Here is a tiny trained network, its code and every weight. The questions are about switching its units off for an input and a target symbol, where a switched-off unit gives its printed mean instead of its output.

import numpy as np


def w(rows, s, z=0):
    codes = np.array(rows[::2]) - 128.0
    scale = np.full(codes.shape[1], s)
    scale[-1] = z or s
    return codes * scale


def norm(h):
    return h / np.sqrt((h * h).mean(-1, keepdims=True) + 1e-5)


def softmax(a):
    e = np.exp(a - a.max(-1, keepdims=True))
    return e / e.sum(-1, keepdims=True)


def log_softmax(a):
    a = a - a.max(-1, keepdims=True)
    return a - np.log(np.exp(a).sum(-1, keepdims=True))


def net(x, mask):
    ids = ['ΓΔΘΛΞΠΨβεζησφω'.index(c) for c in x.split()]
    T = len(ids)
    res = E[ids] + P[:T]
    u = 0
    for l in range(3):
        r = norm(res)
        for j in range(2):
            rows = slice(2 * j, 2 * j + 2)
            q, k, v = (r @ M[l][rows].T for M in (Q, K, V))
            z = softmax(np.where(np.tri(T) > 0, q @ k.T / 2**0.5, -1e9)) @ v
            o = O[l][rows]
            res = res + np.where(mask[u + j], z, o[:, -1]) @ o[:, :-1]
        u += 2
    return log_softmax(norm(res)[-1] @ U[:, :-1].T + U[:, -1])


Q, K, V, O = {}, {}, {}, {}
E = w([
[108,117,142,181],'Γ',
[103,152,102,199],'Δ',
[145,6,78,34],'Θ',
[42,223,93,121],'Λ',
[141,134,113,176],'Ξ',
[139,99,185,169],'Π',
[186,32,203,30],'Ψ',
[119,114,110,141],'β',
[84,97,154,97],'ε',
[116,158,145,133],'ζ',
[124,119,140,111],'η',
[119,142,142,124],'σ',
[153,142,94,73],'φ',
[41,203,46,174],'ω',
],0.018)
P = w([
[157,134,120,170],'0',
[255,100,40,243],'1',
[224,98,80,221],'2',
[178,141,172,174],'3',
[124,108,138,121],'4',
[163,170,177,201],'5',
[143,148,159,190],'6',
[158,150,157,180],'7',
[153,138,151,161],'8',
[161,165,184,176],'9',
[46,187,157,130],'10',
],0.0045)
Q[0] = w([
[197,155,138,122],'L0H1',
[138,117,195,168],'L0H1',
[111,50,153,219],'L0H2',
[3,39,224,196],'L0H2',
],0.006)
K[0] = w([
[12,38,40,210],'L0H1',
[199,186,90,22],'L0H1',
[43,183,194,133],'L0H2',
[153,163,140,254],'L0H2',
],0.0067)
V[0] = w([
[106,118,3,126],'L0H1',
[1,139,91,217],'L0H1',
[196,155,213,164],'L0H2',
[161,197,146,252],'L0H2',
],0.0094)
O[0] = w([
[17,87,193,52,134],'L0H1',
[120,15,213,99,176],'L0H1',
[161,223,84,163,162],'L0H2',
[65,254,146,118,254],'L0H2',
],0.0087,0.0079)
Q[1] = w([
[13,188,154,173],'L1H1',
[192,2,105,64],'L1H1',
[126,183,198,62],'L1H2',
[108,37,67,120],'L1H2',
],0.0094)
K[1] = w([
[219,89,181,63],'L1H1',
[73,181,255,113],'L1H1',
[119,138,44,82],'L1H2',
[147,114,204,181],'L1H2',
],0.0095)
V[1] = w([
[182,15,95,115],'L1H1',
[68,166,164,128],'L1H1',
[213,70,227,255],'L1H2',
[121,173,199,178],'L1H2',
],0.0089)
O[1] = w([
[113,141,160,175,210],'L1H1',
[107,179,64,111,94],'L1H1',
[107,127,124,6,16],'L1H2',
[109,183,184,84,251],'L1H2',
],0.014,0.0028)
Q[2] = w([
[57,165,2,200],'L2H1',
[79,150,207,135],'L2H1',
[35,134,168,132],'L2H2',
[47,248,132,110],'L2H2',
],0.0078)
K[2] = w([
[252,106,192,122],'L2H1',
[139,131,89,154],'L2H1',
[170,162,209,136],'L2H2',
[169,162,165,111],'L2H2',
],0.013)
V[2] = w([
[193,126,198,110],'L2H1',
[147,73,165,2],'L2H1',
[194,155,99,114],'L2H2',
[133,96,174,173],'L2H2',
],0.014)
O[2] = w([
[170,250,238,7,103],'L2H1',
[244,160,240,217,2],'L2H1',
[88,107,135,171,87],'L2H2',
[136,255,80,111,137],'L2H2',
],0.0079,0.0051)
U = w([
[115,135,201,95,219],'Γ',
[37,113,212,76,176],'Δ',
[154,52,173,213,188],'Θ',
[72,73,147,156,60],'Λ',
[95,140,137,115,1],'Ξ',
[175,228,102,79,126],'Π',
[234,169,160,145,125],'Ψ',
[95,90,215,121,201],'β',
[143,109,192,127,156],'ε',
[139,172,119,111,42],'ζ',
[172,148,11,196,220],'η',
[153,186,63,126,66],'σ',
[162,110,115,175,42],'φ',
[26,38,180,157,71],'ω',
],0.012,0.0034)

Each question gives the input, a string of symbols that net reads in full, and the target symbol t.
The units are the heads (2 rows each of Q, K, V and O). Each row of codes is followed by its name. A weight is (code - 128) times the scale printed after its matrix; where a second scale follows, it is the last column's (O and U).
mask holds one flag per head, layer by layer. A switched-off head (its flag False) gives its mean, the last column of its rows in O, instead of its output. The means were averaged over made-up inputs and are rounded, as every weight is.
A unit's drop is (log p(t) with every unit on - log p(t) with that unit switched off) / (log p(t) with every unit on - log p(t) with every unit switched off).
The circuit of an input: a set's keep is (log p(t) with only the set's units on - log p(t) with every unit switched off) / (log p(t) with every unit on - log p(t) with every unit switched off). Starting from all 6 units, units are removed one at a time, each time the one whose removal leaves the highest keep (on an exact tie, the one counted first), for as long as the keep stays at least 0.8.
circuit, biggest first: the units of the circuit, biggest drop first
most important unit: the unit with the biggest drop
which heads matter: for each layer, one digit per head in row order, 1 if its drop is at least 0.15 and else 0, layers parted by /
drop of u: that unit's drop, to one decimal
input Δ ζ Π ε Π Θ Π, target Θ: most important unit : L1H1
input φ Ξ σ, target η: circuit, biggest first : (L0H1 L1H2 L0H2)
input φ η Θ η Ψ σ Λ, target η: circuit, biggest first : (L0H1 L1H2)
input φ Δ Π η, target η: circuit, biggest first : (L0H1 L1H2)
input φ ω η β β, target η: which heads matter : 10 / 01 / 01
input Δ ω Δ Δ, target Δ: which heads matter : 10 / 01 / 00
input ω Θ η, target Θ: which heads matter : 11 / 00 / 10
input Π Γ Π Ξ, target Π: circuit, biggest first : (L0H2 L1H1)
input Γ Δ Δ Δ, target Δ: circuit, biggest first : (L0H1 L1H2)
input Δ Δ Γ, target Δ: which heads matter : 11 / 11 / 00
input Ψ Λ β ω Δ, target ω: circuit, biggest first : (L0H1 L0H2)
input φ Ψ Δ Δ ζ ζ Λ Π Π σ ε, target η: which heads matter : 10 / 01 / 00
input φ Λ Δ Δ Δ σ Δ Ξ Ψ, target η: circuit, biggest first : (L1H2 L0H1 L0H2 L1H1)
input φ Θ Λ Π Ψ Γ σ, target η: circuit, biggest first : (L1H2)
input β η η Π, target η: circuit, biggest first : (L1H1 L2H1)
input Ξ η η Ψ, target η: circuit, biggest first : (L0H1 L1H1 L2H1)
input Π Δ β Ξ Π Π Ξ, target Π: circuit, biggest first : (L1H2 L1H1)
input Π ζ β Π ζ, target Π: which heads matter : 11 / 11 / 00
input ε Λ Ψ Ξ, target Ψ: circuit, biggest first : (L0H1 L2H1)
input Δ Π σ, target Π: circuit, biggest first : (L1H1)
input φ Π η Δ ω Γ Λ, target η: circuit, biggest first : (L1H2 L0H1 L0H2)
input ζ ζ Π Π, target Π: which heads matter : 11 / 01 / 00
input ζ Δ ω Δ Ξ, target Δ: which heads matter : 11 / 01 / 00
input Π ω η, target ω: which heads matter : 10 / 10 / 01
input Λ Π ω, target Π: which heads matter : 10 / 00 / 11
input Δ Ξ ω ω Δ, target ω: drop of L1H2 : 0.0
input Π Δ Ψ Δ Ξ, target Δ: drop of L0H2 : 0.2
input φ Λ β Θ ε Λ Δ Δ Δ η, target η: drop of L0H1 : 0.4
input β φ Ψ, target Ψ: drop of L1H2 : 0.0
input β Ψ Π η, target Π: circuit, biggest first : (L0H1)
